In the rows, 128 means zero.
Each row is followed by its group and then its class within the group.
[153 134 149 118 100 122 116 119 131 176 197 138 147 135 138 140 109 143
 144 161 119 137 106 141 114 134 119 103 156 132 131 176 123 132 147 127
 134 153 148  99 100 166 121 104 107 141 112  95 109  89 123 115  95 118
 117 134 154 116  89 164  93 128 172 113 150 139 159 110  93 108 104  98
 127 116  79 128 101 122  91 135 141 113 119 121 153 117 118 115 158 150
 145 139 116 115 136 105 148 110 164 130  99 102 178 144 145 120 127 158
 125 142 127 141 136 154 143 182 126 131 147 124 115  89 132 120 128 125
 150 125 118 135 125 144 169 128 126 147  88 139 108 117 145 113 135 122
 142 138 100 136  97 120 145 135 144 142 104 149 128 135 132 113 133 111
 127 130 119 129 144 104 149 153 139 113 187 122 116 119 114 156 141 112
 146 140 135 121  99  98  93 148 152 105  92 103 148 121 104  96 103 102
 126 134 152  61 116 121 151 171 111 118 121 162 120 137 117 113  79 136
 124  80  73 170 140 102 111 120 108 117  99 147 156 178 108]
dz H
[134 154 137 149 115 162 140 148 147 177 171 127 123 141 116 116 109 145
 160 148 121 121 102 114 153 147  99 157 123 118 103 131 116 141 134 124
 133 128 152 122 127  96  53 104 102 158  78 123 124  93 125 107 124 145
 153 133 155 151 139 114 114 140 152 144 160 138 121 126 114 124  75 100
  97 146 165 137  76 116 110 176 107 105 121  90 120 161 124 186 144 168
 105 105 155 115 143  73 134 130 104 140 139 121 145 142 141 146  91 143
 148 126 104 112 140 140 103 133 155  58 129 144  76 148 112 122  99 100
 146  66 120 148 142 120 130 150 128 123 104 144  97 139 168 126  82 129
 145 115 131 125 129  73 150 133 126 115 178 145 124 124 109  90 140 137
 156  88 141 111 161 151 141 166 119 143 153 132 141 134 141 110 116 116
  87 108 154 128 123  78 155 119 161 114 229 118  94 191  89 131 123 128
 132 163 115 102 157 115 110 146 145 129 120 129 138 130  92 130 123 115
 115 138 117 136 116  82 126 172 148 128 135 172 136 142 137]
Td F
[149 134 187 127 104 115 103  90 137 144 155 129 136 129  96 124 128 134
 151 163 119 125 128 143 108 128 105 115 143 135 119 130 102 125 148 115
 137 165 131 120 127 160 134  97  93 125 132 103 117 132 112 112 114 140
 120 136 148 111  98 132 104 139 169 120 138 117 140 118 115 105 113 110
 121  88 108 122 131 116 109 133 147 129 114 109 149 115 132 107 159 164
 132 145 115  91 130 107 151 105 162 138 108 110 180 129 136 123 133 175
 143 144 141 140 159 134 153 164 132 116 151 140 122 103 151 143 119 108
 179 130 120 125 141 128 136 116 143 146 115 145 117 118  95 117 137 120
 149 144  83 149  78 132 139 127 143 162 100 157 146 132 132 123 125  92
 123 123 119 151 143 101 130 122 116  92 182 134 106 115 123 129 140 105
 145 124 130 115 122 111  92 141 133  92 114 110 148 115 105 116 133 105
 139 103 148  68  99 124 158 169 126 122 113 134 116 134 119 121  80 111
 125  82  86 155 147 110 135 139 116 136 113 134 136 172 118]
dz H
[158 139 177 123  83 131 109  99 133 156 184 143 116 131 140 138 104 139
 170 182 125 151 167 131 105 118 101  91 146 124 131 153 104 126 131 132
 138 162 134 107 137 182 133  81  75 153  97  85 105 114 108  96 105 127
 149 141 150 124  78 146 101 128 183 121 142 125 136 109 126 103  96 125
 107  93  87 122 130 105  98 110 153 143 115 113 133 136 120 113 164 174
 137 144 119 108 126  92 180  95 179 138 146  96 199 114 171 115 106 178
 156 150 139 144 159 144 153 168 138 102 149 130 128 101 144 122 116 114
 191 114 106 137 164 145 140 166 142 136  97 135 111 125 109 142 117 114
 141 121  63 138  93 118 168 123 138 151 110 142 128 131  61 108 134  96
 123 113 135 142 170  85 143 132 134  93 201 122 102 123 131 152 129 125
 126 115 157 113 105 120  76 152 165 105  84 100 139 142 103 103 117  91
 115 111 119  42 110  99 162 214 116 100 104 155 126 155 115 121  85 142
  98  67  75 158 145  89 111 158 102 119 107 144 122 169 105]
dz H
[158 132 106 139 122 159 120 157 139 182 193 112 111 157 122 138  95 148
 157 145 111 128  90 125 156 175  93 172 138 113 133 136 102 135  97 128
 123 148 162 107  58 115  35  81  98 161  73 106 125 119 105  98 114  87
 152 110 147 147 143 105 108 144 167 133 137 140 110 110 125 123  70 147
  85 160 128 112  73 152 116 187 119 108 116 128 130 143 144 193 147 148
  84  91 169  94 196  94 145 123 117 131 122 125 143 145 149 131 103 146
 164 138 134 124 151 147 111 134 157  49 135 135  83 153  97 102 112  99
 160 101 116 154 168 126 129 152 132 137 107 152 112 148 137 139 125 135
 111 111 133 137 137  69 156 166 131  95 185 110 114 157 102  93 121 144
 166  69 113  85 175 142 137 185 122 150 146 129 139 149 123 110  97 110
 113 102 137 111 130  90 166 119 154 122 137 113 111 186 124 106  99 112
 120 145 130  87 158 115 124 134 132 107 106 127 111 129 106 119 102 119
  98 154  90 139 130  79 119 159 142 147 170 182 128 135 132]
Td F
[135 148 112 123 102 122 114 145 147 149 132 160 156 146 143 137 120 116
 151 143 114 127 118 142 106 155 124  94 124 150 170 124 110 146 113 136
 119 122 133 110 117 147 139 102 104 129  96 137 127 125  97 105 101 104
 100 131 111 130  82 164 106 130 139 114 134 147 132 130 117 136 118 104
 117 122  98 112 136 135 106 117 127  99  95 160 124 113 113 110 170 121
 122 110  99  69 145 114 129 134 189 146  83  89 164 132 125  97 138 156
 104 161 120 134 195 153 145 198 128 130 145 117  82 109 150  96  98 126
 123 153 122 167  94 133 121 133 137 121 107 129 112 133 109 114 111 132
 152 130  92 121  81 141 115 132 139  85 107 110 135 124 121 168 137 112
 127 119 108 129 120 123 156 125 126 111 151 129 112 115 117 137 113 102
 132 124 112 143  98  95 101 148 114 130 125 127 169 106 119 102 126 108
 119  76 135  64 130 118 116 188 126 119 108 129 126 119 138 128 108 190
 135 110  96 131 142 110 121 131 128 116 110 123 131 168 108]
dz Q
[112 109  55 152 128 131 110 150 128 124 133 143 121 126 144 128 119 113
 155  80 140 115 131 113 120 164 152  89 118 149 151  85  86 129 100 120
 134 123 151 136 135 134 135 117  95 116  99 142 137 120 125 112 116 110
 160 150  89 152 133 122 134 131 120 109 133 156 127 113 116 133 117 176
 100 106 123 149 139 155 101 166 101 127 131 139 132 125 128 158 147 165
 129  95 129  87 126 107 138 156 127 128 100 121 120 110 180 138 125 173
 142 113 109 129 142  99 124 147 134  99 139 143  89 135 129  95 126 134
 105 129 117 146 129 123 123 145 132 144 159 140  97 130 113  88 135 126
 132 130 149 191 130 175 128 152 112 115 132 114 118 122 115 132 135  96
 147  76 133 108 153 112 129 152  84 118  92 144 137 122 126 125  72 138
 136 130 158 143 112 113 102 132 108 122 135  93 116 107 133 143 129 127
 130 117 130 150 138 141 119 132 167  93 131 113 134 109 122 131 147 217
 115 146 119 130 119 146 144 131 166 134 137 144 130 102 167]
tt M
[147 143 177 132 125 154 135 140 147 192 204 120 116 132 127 152 103 147
 160 142 125 107  96 127 147 149 112 171 118 109 138 107 153 143 127 122
 126 131 141 116 110 124  56  94 114 160  63 107 144 126 110 116 134 116
 154 116 154 142 138 128 137 145 178 136 164 124 136 124 131 104  86 115
  96 169 122 130  79 108 134 133 112 105 118 120 136 147 141 169 142 142
  99 106 130 118 135  98 133 141 106 156 136 145 162 143 124 131 100 137
 155 173 147 125 139 158 130 138 129  59 131 133  86 151 115 125  70 111
 160 108 110 151 154 125 108 144 131 128 113 152 120 147 142 149 106 118
 115  83 117  99 145  59 168 137 147  76 163 116 134 146  97 110 135 160
 134  94 128  97 150 147 143 127 128 154 155 131 128 138 138 104  95 126
 110 115 137 111 119  85 168 142 142 123 126 120 103 192  98 112  94  96
 140 154 133  80 149 117  95 137 153 106 130 155 120 130  87 108 116 122
 110 140 117 145 133  76 124 145 138 138 144 178 148 174 128]
Td F
[157 132 121 120 104 146 128 142 143 184 175 133 134 157 142 141 121 100
 158 142 117 121  96 129 122 142 113 115 146 132 146 122 115 137 112 120
 147 157 136 103 119 160 111 114  98 130  89 113 128 101 118 114 102  95
 135 132 131 142  96 151 108 132 180  98 153 165 133 115 107 107  97 115
  99 136  87 113  95 124  96 132 119 102 112 150 146 125 111 164 146 162
 146 119 102 101 143 116 138 123 148 139  95 101 176 105 146 112 111 238
 136 156 113 120 159 132 144 177 134 101 138 114  67 112 144  82 109 123
 153  99 118 147 131 124 134 136 135 138  86 139 108 130 110 125 113 114
 143 130  99 137 114 128 156 140  91 105 118 121 114 138 111 128 130 128
 136 114 133 126 133 121 145 155 134 128 173 132 110 118 108 141 115 133
 113 126 135 129 108  93  97 140 135 121 125  75 134 142  93 117 127 106
  94 143 124  78 147 117 120 159 127 105 124 140 126 126 124 116 110 167
 127 107  88 151 147  97 113 142 112 124 120 165 146 175 138]
dz Q
[153 116  63 146 126 100 115 169 116 106 123 145 141 127 152 109  84  98
 145 107 119 117 129 116  60 155 140  93 140 144 148  81  68 133  98 123
 132 140 136 141 116 151 131 107  77 115 132 151 157 115 128 111  86  94
 132 212  96 133 111 136 102 128 116  84 105 171 129  74 134 156 124 163
 117  96 113 173 137 151 108 180 119 112 156 133 145 104 103 144 156 130
 148  45 111  64 162 122 152 145 147 115  34 135 131 112 172 124 135 182
 134 123 110 123 151  93 123 147 138 162 147 138  91 132 122 109 136 125
 125 151 127 148 132 111 124 128 127 166 139 151  95 147 117 110 139 158
 124 175 141 193 119 166  92 152 138 109  97 112 111 119 130 157 131  96
 127 102 120 104 158 116 138 183 128 115 132 120 117 102 126 131  89 142
 146 134 146 143 125 115 107 128  93 110 120  79 131 120 144 126 118 124
 132 117 148 139 128 125 132 112 143 116 143 113 113 115 147 116 138 215
 143 141 104 140 137 134 113 123 147 130 119  98 125 132 120]
tt M
[151 122 129 148 125  96 124 136 133 100 108 133 152 145 136 114  98 106
  88 100 142 123 142 125 113 118 155 104 125 130 165  89  63 130 153 121
 128 140 121 156 119 141 148 136 141 146 143 153 145 131 125 129 130 129
 101 149 133 117 124 142  90 129  95 112 114 146 136 111 125 137 152 125
 157 103 116 152 143 174 118 133 150 127 138 141 136 119 102 100 138 116
 142 110  94 113 125 151 114 131 150 109  91 123 151  94 114 118 156 130
 106 143 107 108 136 104 142 120 117 181 146 125 135 108 122 157 160 135
 110 143 122 118  86 115 117 130 131 146  72 135 146 121 124 121 113 140
 120 170 122 199 128 149  99 133 133 123  89 127 113  93 122 166 131 100
 143 114 131 125 110 116 125 153 142 107 148 123 134 130 132 129 117 131
 141 147 132 145 128 132 120 134 101 122 112 110 137 126 151 134 128 127
 148 117 127 173 119 141 146 113 119 130 144  80 115 120 155 128 150 168
 146 147 112 145 137 122 115  98 125 121 114  66 116 137  98]
tt N
[122  97  58 133 141 125  93 182  91  74 133 164 132 142 170 137  76  99
 147  89 129 119 137  99 114 151 142 122 134 143 166  64  65 161 101  89
 123 151 146 107 123 153  89 109 100 103 106 140 166 112 112 132 120  17
 114 146 114 120 134 122 117 124 139  82 129 171 119 118 130 140 128 116
 137  90 102 156  92 146  94 181 113 102 135 158 168 126  18 159 162 160
 147  70 146  97 139 122 137 155 156 107  43 113 126 116 166 125 160 176
 117 142  94 121 161 133 128 170 124 115 152 123  83  85 116 137 173 132
 133 146 117 163 117 112 122 146 112 165 127 134 106 114 101  97 158 150
 111 169 132 209  99 178 126 169 128 120  99 118 115 121 125 138 122  93
 158  82 135  93 151  93 136 219 137 116 163 161 122 154 132 128 102 153
 155 157 143 134  91 115 112 150 115  91 137  69 145  92 129 119 119 135
 133 134 155 151 120 133 121 107 145 126 126 103 105  96 134 115 127 222
 128 104  89 120 115 141 141 136 131 127 139 125 131 146 118]
tt M
[200 123 100 142 121 151 121 129 130 174 171 119 144 145 117 139 107 146
 162 142 120 121 105 125 148 186  85 160 110 118 154 127 119 134 109 121
 130 153 141 103 120 125  86  84 107 148  65 114 120 128 113 111 129 114
 168 111 131 163 141 105 109 140 169 144 146 129 125 129 252 114  73 155
 102 149 107 133 126 124 136 110 115 118 102 132 121 139 132 145 157 144
  90 110 140 122 162  84 138 116 145 148 160 107 123 135 122 133 109 140
 152 147 133 122 149 145 132 118 145  77 131 129 119 156 116 107  95 119
 157  99 135 140 151 128 126 145 151 123 104 142 128 169 123 151 107 132
 154 120 107 103 162 107 150 152 152  86 182  86 129 160  93 140 120 144
 135  93 132 111 158 143 144 106 117 147 128 136 121 124 127 111  94  98
  95 102 114 114 135 114 148 107 154 123 124 110  90 201 145 114 114 124
 129 108 119  81 122 106 123 158 161  88 110 127 131 190 110 121 104 119
  97 160 123 119 144  97 119 135 145 153 121 155 122 104 146]
Td F
[127 104 102 150 110 131 128 139 142 127 121  96 155 111 113  95 157 155
 118 119 135 123 128 130 144 142  89 101 125 126 103 156  83 126 130 104
 150 136 126 149 134 144 166 117 102 112 128 142  71 123 138 102 128 156
 138 129  89 148 128 114 128 134 118 107 124 139 144 147  98 147 134 158
 108  76 124 114 133 113 115 134 133 165 111 136 120 100 103  96 130 142
 129 124 118 120 131 130 129 109 136 111 128 115 105 119 157 122  90 138
 153  72  91 120 116  94 132 101 142 152 122 113 134 111 178 113 100 146
 101 105  95 112 132 110 163 137 149 119 136 112  93 140 146 118  97 144
 154 159 112 139 123 179 130 112 143 132  99 128 114 107 141 107 139 133
 129 141 138 135 121 135 125 134 136 108 116 123 132 102 113 129 118 121
  94 107 126 149 144 116 104 124 138 125 127 138 113 136 111 187 137 146
 121 116 102 124 113 100 138 149 118 111 150 107 126 164 147 127 149 127
 149 162 147 141 143 128  92  97 127 134 113 112 164 100 129]
qm R
[134 111  90 145 115 134 127 156 106 116 143 134 158 127 162 122  82  99
 140 106 104 120 127 121 136 134 146 117 136 122 143  92  77 127 107 119
 117 147 134 130 126 144  76 111 108 118 109 133 134 104 116 137 108 114
 120 154  91 124 120 126 114 130 117 104 119 161 132 106 100 150 133 155
 120 101 112 139 139 154 114 169 125 127 126 141 135 122 117 154 155 130
 148  88 112  89 127 126 124 145 153 112  72 124 137 126 144 124 123 165
 114 135  95 114 155 101 162 147 124 136 150 127  96 134 143 133 141 129
 129 153 126 148 115  95 130 114 133 154 131 138 123 142 127 117 136 140
 126 166 131 195 119 181 118 123 129 110  93 123 126 117 109 145 140  96
 141  80 104 111 158 102 137 175 120 120 156 136 140 118 128 136  95 136
 137 142 128 134 117 103 116 136 111 109 122 100 133 154 123 130 130 125
 141 121 154 153 136 127 134 110 135 129 138 125 133 107 135 106 140 199
 130 141 118 155 115 114 116 120 138 130 126  91 130 149 129]
tt N
[143 131 184 103 107 134 107  90 140 169 171 142 123 153 129 150 150 142
 170 122 138 126 115 121 142 118 123 122 154 130 157 152 139 137 178 120
 147 183 128 109 120 168 129 104 110 140 105 108 130 110 113 100 100 107
 118 114 150 108 113 145  96 136 174 147 146 129 131 121 125 121  78  98
 138 138  63 108 123 102  90 101 142 113 107 122 141 130 121 120 164 137
 131 151  96 139 145 136 144 123 151 109  94 118 188 136 139 133 153 150
 129 161 119 156 149 144 138 185 119 106 139 117 120  90 125 118 105 110
 152 104 118 104  98 141 120 116 103 141  78 144 136  80 123 145 138 116
 136 137 101 114 110 143 145 132 141 123 111 188 130 114 122 140 120  75
 131 121 126 160  95 107  96 132 142 122 137 128 106 147 113 143 140  88
 122 130 122  97 107 101  99 145 137 110 117 124 153 100 113  79 123 114
 152 127 143  64  96 116 129 186 122 110 104 150 117 132 118  95  96 113
 127  94  91 145 142 116 111 124 101 125 154 148 136 159  99]
dz H
[150 122 167 120 105 117 134 112 153 157 132 137 156 123 130 145 121 138
 155 151 119 130 119 103 134 121 125 107 172 122 119 145 105 137 176  97
 162 172 131 124 130 175 158 106 102 126 117 112 114 110 118 127 121 129
  98 139 126  90 103 136 125  91 173 111 126 123 139 125 120 104 116  95
 148  75  85 131 132 118 112 121 112 118 113 107 155 136 103 105 162 139
 154 155 102 137 129 125 138 113 152 131 104 109 177 126 123 106 139 163
 124 151 126 148 129 133 166 172 114 126 144 130 120  93 139 138 114 135
 169 131 126 134 135 129 144 111 137 126 113 159 118 109 100 132 131 131
 150 141  68 141  86 157 141 129 144 153  69 158 141 119 118 124 137 121
 116 131 130 165 124  88 139 136 130  95 196 140 103 121 111 164 135  97
 123 136 133  84 112 106  95 157 150 114 107 104 139 101 100  88 137 113
 152 115 139  65 108 115 150 186 118 122 123 153 124 141 101 117  80 109
 123  75  90 158 127 111 112 134 111 116 127 114 151 188 129]
dz H
[120 113 141 145 134 150 147 145 125 153 178 125 139 129 131 130 118 140
 137 144 104 146 108 134 129 120 114 152 160 153 119 135 141 134  88 125
 139 147 147  92 119 146  61 113 129 147 124 113 126 104  99 126 103 103
 143 122 160 116 124 118 136 117 165  93 149 143 128 101 160 119  88 105
 123 138 125 119  72 121  92 181 106 116 127 147 142 121 122 178 158 146
 135  95 170 133 153  85 130 136 106 122  95 117 147 145 168 119  88 164
 147 116 126 107 149 154 106 164 137  94 156 122  66 111 133  93 150 110
 137 143 140 162 145 117 126 134 139 144 111 142 103 151 132 103 141 111
 117 138 136 177 119  86 150 165 107 116 143  99 114 122 144 114 125 129
 139 111 119  74 180 144 137 178 120 157 180 126 123 138 117 119 133 133
 155 125 151 153 111  95 132 114 157  85 132  88 133 132  96 126 139 116
 140 141 160 107 125 126 132 141 103 134 130 138 120 108 112 127 110 133
 141 108  86 140 127 105 122 144 107 143 136 172 150 177 118]
Td B
[138 114 114 147 110 112 115 141 133 115 121 110 114 106 119 110 137 161
 132 167 138 128 145 134 133 129 115 123 114 107 113 143  69 123 123 112
 153 119 129 145 137 129 136 117 103 109 127 126 114 119 137 131 117 128
 118 136 132 140 127 128 106 135 117 112 133 150 146 131 126 133 121 143
 119  92 156 136 135 147 102 157 148 141 120 132 219 107 131 130 142 109
 136 113 111 132 126 117 152 114 108 118 118 142 116 117 167 134 100 143
 160 104  99 111 114 106 123 112 143 152 135 134 129 120 150 126 109 131
 135 113 109 127 150 123 161 142 126 138 135 128 100 140 146 113 109 130
 124 141 126 163 123 151 141 125 149 134 106 148  98 130 129 112 150 125
 137 139 137 118 155 124 116 143 136 128 137 108 125 102 123 138 127 121
 124 108 138 172 134 130 126 120 134 114 127 131 119 148 104 161 117 133
 129 154 120 134 144 114 161 133 108 130 156 129 114 159 133 127 113 133
 128 162 137 133 147 118 112 148 131 113 107 130 162 136 118]
qm R
